Below is a small trained network, with its code and all its weights. Each question gives an input and a target symbol and asks what happens when units are switched off, that is, made to give their printed mean instead of their output.

import numpy as np


def w(rows, s, z=0):
    codes = np.array(rows[::2]) - 128.0
    scale = np.full(codes.shape[1], s)
    scale[-1] = z or s
    return codes * scale


def norm(h):
    return h / np.sqrt((h * h).mean(-1, keepdims=True) + 1e-5)


def f(y):
    return np.maximum(y, 0)


def softmax(a):
    e = np.exp(a - a.max(-1, keepdims=True))
    return e / e.sum(-1, keepdims=True)


def log_softmax(a):
    a = a - a.max(-1, keepdims=True)
    return a - np.log(np.exp(a).sum(-1, keepdims=True))


def net(x, mask):
    ids = ['ΛΣαβγδεζηθμπτφψω'.index(c) for c in x.split()]
    T = len(ids)
    res = E[ids] + P[:T]
    r = norm(res)
    for j in range(3):
        rows = slice(2 * j, 2 * j + 2)
        q, k, v = (r @ M[0][rows].T for M in (Q, K, V))
        z = softmax(np.where(np.tri(T) > 0, q @ k.T / 2**0.5, -1e9)) @ v
        o = O[0][rows]
        res = res + np.where(mask[j], z, o[:, -1]) @ o[:, :-1]
    y = f(norm(res) @ A[0][:, :-1].T + A[0][:, -1])
    res = res + np.where(mask[3:7], y, B[0][:, -1]) @ B[0][:, :-1]
    return log_softmax(norm(res)[-1] @ U[:, :-1].T + U[:, -1])


Q, K, V, O, A, B = {}, {}, {}, {}, {}, {}
E = w([
[109,153,143,133],'Λ',
[105,134,107,169],'Σ',
[100,148,153,122],'α',
[254,142,184,120],'β',
[96,156,136,157],'γ',
[77,151,163,138],'δ',
[111,141,156,133],'ε',
[132,128,141,137],'ζ',
[137,148,185,127],'η',
[127,148,147,124],'θ',
[142,133,159,145],'μ',
[85,151,115,122],'π',
[162,125,151,149],'τ',
[140,94,134,119],'φ',
[105,105,92,105],'ψ',
[110,81,47,217],'ω',
],0.0093)
P = w([
[16,2,242,177],'0',
[80,117,75,169],'1',
[247,194,92,83],'2',
[106,78,162,124],'3',
[112,121,88,130],'4',
[232,184,100,102],'5',
],0.0064)
Q[0] = w([
[121,117,59,183],'h1',
[73,19,178,181],'h1',
[47,77,70,118],'h2',
[10,69,191,51],'h2',
[22,184,134,111],'h3',
[207,243,254,72],'h3',
],0.0086)
K[0] = w([
[138,129,69,143],'h1',
[167,163,142,254],'h1',
[70,149,126,147],'h2',
[69,181,145,74],'h2',
[45,183,113,83],'h3',
[163,197,230,116],'h3',
],0.0097)
V[0] = w([
[147,240,104,162],'h1',
[77,101,43,93],'h1',
[153,253,109,139],'h2',
[185,87,148,183],'h2',
[41,180,136,162],'h3',
[105,66,170,163],'h3',
],0.0058)
O[0] = w([
[134,200,115,176,37],'h1',
[139,136,41,24,118],'h1',
[26,201,127,68,31],'h2',
[208,206,129,139,187],'h2',
[209,136,129,53,253],'h3',
[119,188,254,88,215],'h3',
],0.0049,0.0019)
A[0] = w([
[136,123,179,176,40],'n1',
[154,173,130,160,140],'n2',
[117,1,168,162,9],'n3',
[183,121,86,139,2],'n4',
],0.0093,0.00098)
B[0] = w([
[115,188,86,76,206],'n1',
[60,114,123,131,212],'n2',
[2,48,226,175,254],'n3',
[151,68,175,154,193],'n4',
],0.0073,0.0043)
U = w([
[61,61,234,187,218],'Λ',
[44,134,187,86,36],'Σ',
[126,221,203,94,43],'α',
[131,208,159,234,36],'β',
[151,172,56,59,123],'γ',
[234,179,162,232,58],'δ',
[124,208,141,122,80],'ε',
[248,101,48,34,174],'ζ',
[102,109,113,55,5],'η',
[162,146,183,9,134],'θ',
[167,87,31,218,147],'μ',
[94,33,48,103,99],'π',
[30,167,30,168,156],'τ',
[129,108,72,203,143],'φ',
[242,41,154,149,157],'ψ',
[112,138,48,112,225],'ω',
],0.012,0.0028)

Each question gives the input, a string of symbols that net reads in full, and the target symbol t.
The units are the heads (2 rows each of Q, K, V and O) and the neurons (one row each of A and B). Each row of codes is followed by its name. A weight is (code - 128) times the scale printed after its matrix; where a second scale follows, it is the last column's (O, A, B and U).
mask holds one flag per unit, heads first, then neurons. A switched-off unit (its flag False) gives its mean, the last column of its rows in O or B, instead of its output. The means were averaged over made-up inputs and are rounded, as every weight is.
A unit's drop is (log p(t) with every unit on - log p(t) with that unit switched off) / (log p(t) with every unit on - log p(t) with every unit switched off).
The circuit of an input: a set's keep is (log p(t) with only the set's units on - log p(t) with every unit switched off) / (log p(t) with every unit on - log p(t) with every unit switched off). Starting from all 7 units, units are removed one at a time, each time the one whose removal leaves the highest keep (on an exact tie, the one counted first), for as long as the keep stays at least 0.8.
units of the circuit, in order: the units of the circuit, biggest drop first
k most important neurons: the k neurons with the biggest drops, biggest first
heads that matter: for each layer, one digit per head in row order, 1 if its drop is at least 0.15 and else 0, layers parted by /
input ζ ψ ε, target ζ: units of the circuit, in order : (n3 h1)
input ε ψ γ ε ψ Σ, target ζ: units of the circuit, in order : (h1)
input ε γ γ ω ζ, target ψ: units of the circuit, in order : (h1 n3 n4)
input γ ε δ γ ε γ, target τ: units of the circuit, in order : (h2 h3)
input ε ε γ, target τ: units of the circuit, in order : (h3 n2)
input φ τ δ γ θ, target ζ: heads that matter : 011
input π ε Σ φ τ δ, target ψ: 3 most important neurons : (n4 n3 n1)
input ε γ γ φ γ ε, target ψ: units of the circuit, in order : (n3 h3 n4)
input τ γ φ ε β, target δ: units of the circuit, in order : (n3 h2 h3)
input ψ α γ ε τ, target β: units of the circuit, in order : (h2 n3 h3)
input γ ψ ζ, target ζ: 3 most important neurons : (n3 n4 n1)
input ε ω Σ ζ τ, target β: 3 most important neurons : (n3 n2 n4)
input ε Λ δ, target τ: heads that matter : 111
input β δ β τ η, target α: heads that matter : 010
input ψ ψ γ, target ζ: heads that matter : 100
input ε γ ψ ε η, target α: units of the circuit, in order : (n3)
input ψ ε π, target ζ: units of the circuit, in order : (n3 h3)
input θ Λ α ψ Λ μ, target ζ: heads that matter : 111
input τ θ Λ, target δ: heads that matter : 101
input η η Σ Σ ζ, target ψ: units of the circuit, in order : (n3 n4 h1)
input ω ε γ, target μ: heads that matter : 001
input γ ε δ, target τ: units of the circuit, in order : (h3)
input γ ψ α, target ζ: heads that matter : 001
